Here is a tiny trained network, its code and every weight. The questions are about switching its units off for an input and a class, where a switched-off unit gives its printed mean instead of its output.

import numpy as np


def w(rows, s, z=0):
    codes = np.array(rows[::2]) - 128.0
    scale = np.full(codes.shape[1], s)
    scale[-1] = z or s
    return codes * scale


def f(y):
    return np.maximum(y, 0)


def log_softmax(a):
    a = a - a.max(-1, keepdims=True)
    return a - np.log(np.exp(a).sum(-1, keepdims=True))


def net(x, mask):
    res = np.array(x, float).reshape(1, 7) / 4 @ E
    y = f(res @ A[0][:, :-1].T + A[0][:, -1])
    res = res + np.where(mask, y, B[0][:, -1]) @ B[0][:, :-1]
    return log_softmax(res[-1] @ U[:, :-1].T + U[:, -1])


A, B = {}, {}
E = w([
[118,85,70,187],'x0',
[2,167,128,134],'x1',
[112,143,228,168],'x2',
[111,226,219,140],'x3',
[106,137,145,73],'x4',
[180,185,73,139],'x5',
[138,65,204,167],'x6',
],0.0089)
A[0] = w([
[155,26,134,162,187],'N0',
[247,95,141,158,211],'N1',
[99,95,160,171,82],'N2',
[111,213,155,174,190],'N3',
[52,153,171,129,205],'N4',
[90,96,99,181,211],'N5',
[110,73,48,189,179],'N6',
[91,169,47,15,205],'N7',
[170,151,12,71,207],'N8',
[124,102,100,212,133],'N9',
[134,171,55,101,190],'N10',
[35,238,111,158,234],'N11',
[105,62,147,87,252],'N12',
],0.012,0.0035)
B[0] = w([
[95,160,130,160,246],'N0',
[175,255,55,167,254],'N1',
[154,131,144,109,179],'N2',
[88,193,107,86,218],'N3',
[66,170,173,53,224],'N4',
[64,93,102,133,204],'N5',
[123,13,59,212,244],'N6',
[252,69,140,72,232],'N7',
[192,39,150,151,249],'N8',
[59,108,76,149,198],'N9',
[156,72,153,83,200],'N10',
[81,111,73,28,248],'N11',
[134,96,212,181,207],'N12',
],0.0089,0.01)
U = w([
[82,170,112,33,89],'0',
[127,127,253,116,172],'1',
[230,85,154,74,50],'2',
[182,213,108,162,254],'3',
[90,92,70,225,56],'4',
],0.016,0.0043)

Each question gives the input, the list of numbers given to net, and the class t.
The units are the neurons (one row each of A and B). Each row of codes is followed by its name. A weight is (code - 128) times the scale printed after its matrix; where a second scale follows, it is the last column's (A, B and U).
mask holds one flag per neuron, in row order. A switched-off neuron (its flag False) gives its mean, the last column of its row in B, instead of its output. The means were averaged over made-up inputs and are rounded, as every weight is.
A unit's drop is (log p(t) with every unit on - log p(t) with that unit switched off) / (log p(t) with every unit on - log p(t) with every unit switched off).
The circuit of an input: a set's keep is (log p(t) with only the set's units on - log p(t) with every unit switched off) / (log p(t) with every unit on - log p(t) with every unit switched off). Starting from the 12 units with the biggest drops (on a tie, the unit counted first), units are removed one at a time, each time the one whose removal leaves the highest keep (on an exact tie, the one counted first), for as long as the keep stays at least 0.8.
units of the circuit, in order: the units of the circuit, biggest drop first
top k neurons: the k neurons with the biggest drops, biggest first
drop when u is switched off: that unit's drop, to one decimal
input [8,-4,3,-8,7,-1,-8], class 2: units of the circuit, in order => (N7)
input [-7,-7,7,-1,-3,-7,-3], class 3: units of the circuit, in order => (N1 N8)
input [8,7,-6,-7,-2,4,-8], class 2: top 2 neurons => (N7 N10)
input [3,-8,8,-1,6,-8,0], class 1: top 2 neurons => (N12 N6)
input [2,7,-8,4,-7,-7,1], class 0: top 2 neurons => (N11 N4)
input [-7,-6,4,-2,-7,6,-5], class 3: top 2 neurons => (N1 N7)
input [-3,-2,-2,-3,0,-5,5], class 1: top 2 neurons => (N6 N12)
input [-3,8,-3,-4,-8,0,-7], class 2: drop when N7 is switched off => 0.1
input [-3,-6,8,-8,-3,-6,6], class 4: drop when N7 is switched off => 0.2
input [3,3,2,0,6,0,-8], class 2: drop when N8 is switched off => 0.2
